Below is a small trained network, with its code and all its weights. Each question gives an input and a class and asks what happens when units are switched off, that is, made to give their printed mean instead of their output.

import numpy as np


def w(rows, s, z=0):
    codes = np.array(rows[::2]) - 128.0
    scale = np.full(codes.shape[1], s)
    scale[-1] = z or s
    return codes * scale


def f(y):
    return y / 2 * (1 + np.tanh(0.7978845608 * (y + 0.044715 * y**3)))


def log_softmax(a):
    a = a - a.max(-1, keepdims=True)
    return a - np.log(np.exp(a).sum(-1, keepdims=True))


def net(x, mask):
    res = np.array(x, float).reshape(1, 8) / 4 @ E
    y = f(res @ A[0][:, :-1].T + A[0][:, -1])
    res = res + np.where(mask, y, B[0][:, -1]) @ B[0][:, :-1]
    return log_softmax(res[-1] @ U[:, :-1].T + U[:, -1])


A, B = {}, {}
E = w([
[129,128,1],'x0',
[132,202,92],'x1',
[101,98,191],'x2',
[140,39,118],'x3',
[189,140,210],'x4',
[51,219,118],'x5',
[251,192,107],'x6',
[142,104,170],'x7',
],0.0084)
A[0] = w([
[103,151,175,74],'n1',
[107,136,158,60],'n2',
[127,173,123,82],'n3',
[115,144,98,193],'n4',
[113,146,147,91],'n5',
[190,179,155,122],'n6',
[218,122,88,155],'n7',
[128,211,171,105],'n8',
[74,126,39,98],'n9',
[198,82,134,85],'n10',
[57,90,114,254],'n11',
[144,179,162,122],'n12',
[109,105,145,111],'n13',
[77,125,50,62],'n14',
[96,96,106,255],'n15',
[113,101,230,236],'n16',
[110,59,67,246],'n17',
[85,158,196,105],'n18',
[9,159,148,147],'n19',
[150,84,103,226],'n20',
[236,108,149,80],'n21',
[74,209,100,149],'n22',
[124,121,125,116],'n23',
[90,160,145,74],'n24',
],0.012,0.0059)
B[0] = w([
[108,113,130,146],'n1',
[132,109,131,130],'n2',
[119,147,121,146],'n3',
[137,147,94,169],'n4',
[98,114,130,130],'n5',
[97,145,213,193],'n6',
[193,193,181,209],'n7',
[88,156,112,185],'n8',
[155,115,69,193],'n9',
[149,113,162,176],'n10',
[153,93,87,213],'n11',
[92,149,155,167],'n12',
[114,116,118,141],'n13',
[131,124,85,175],'n14',
[163,104,80,191],'n15',
[126,2,140,254],'n16',
[161,133,91,211],'n17',
[81,106,131,175],'n18',
[136,114,95,214],'n19',
[188,124,101,184],'n20',
[156,134,219,203],'n21',
[104,154,106,214],'n22',
[132,124,127,125],'n23',
[116,133,117,142],'n24',
],0.0099,0.011)
U = w([
[32,83,125,190],'0',
[156,62,133,120],'1',
[35,254,135,112],'2',
[177,210,138,236],'3',
[221,178,207,18],'4',
[152,145,54,21],'5',
[140,89,93,254],'6',
[56,102,219,36],'7',
],0.0091,0.0064)

Each question gives the input, the list of numbers given to net, and the class t.
The units are the neurons (one row each of A and B). Each row of codes is followed by its name. A weight is (code - 128) times the scale printed after its matrix; where a second scale follows, it is the last column's (A, B and U).
mask holds one flag per neuron, in row order. A switched-off neuron (its flag False) gives its mean, the last column of its row in B, instead of its output. The means were averaged over made-up inputs and are rounded, as every weight is.
A unit's drop is (log p(t) with every unit on - log p(t) with that unit switched off) / (log p(t) with every unit on - log p(t) with every unit switched off).
The circuit of an input: a set's keep is (log p(t) with only the set's units on - log p(t) with every unit switched off) / (log p(t) with every unit on - log p(t) with every unit switched off). Starting from the 12 units with the biggest drops (on a tie, the unit counted first), units are removed one at a time, each time the one whose removal leaves the highest keep (on an exact tie, the one counted first), for as long as the keep stays at least 0.8.
units of the circuit, in order: the units of the circuit, biggest drop first
unit that matters most: the unit with the biggest drop
k most important neurons: the k neurons with the biggest drops, biggest first
drop of u: that unit's drop, to one decimal
input [6,-7,4,6,0,0,5,-1], class 3: unit that matters most	n16
input [6,-8,-5,-6,-3,2,8,-3], class 3: units of the circuit, in order	[n7; n16]
input [7,8,2,4,6,-3,-4,-2], class 5: units of the circuit, in order	[n16; n21; n6]
input [0,-4,6,1,5,4,-1,6], class 0: units of the circuit, in order	[n7; n21; n18]
input [3,2,5,-6,6,7,-3,4], class 0: units of the circuit, in order	[n7; n18]
input [8,7,-2,8,-2,-7,0,4], class 5: units of the circuit, in order	[n17; n16]
input [-5,3,4,-7,4,-1,-5,2], class 0: units of the circuit, in order	[n21; n7; n18]
input [1,6,1,7,4,5,-3,-1], class 5: 3 most important neurons	[n16; n6; n21]
input [3,-6,-6,7,1,4,1,3], class 3: 3 most important neurons	[n16; n19; n18]
input [7,-3,-3,7,-1,-1,-4,5], class 5: 2 most important neurons	[n16; n17]
input [-1,-1,6,-3,2,-1,-1,5], class 0: 2 most important neurons	[n7; n21]
input [8,7,-2,3,8,-1,4,-1], class 4: 2 most important neurons	[n7; n21]
input [3,-3,0,1,-3,8,4,4], class 5: 2 most important neurons	[n6; n21]
input [-4,-1,6,6,2,-8,3,-6], class 4: 2 most important neurons	[n21; n7]
input [-3,3,-7,-1,3,-1,-2,-2], class 2: drop of n16	0.4
input [5,8,2,-1,1,4,1,8], class 2: drop of n16	0.2
input [6,3,-3,-5,-6,5,-4,-5], class 5: drop of n22	0.0
input [-4,-5,8,1,3,8,-5,5], class 0: most important neuron	[n18]
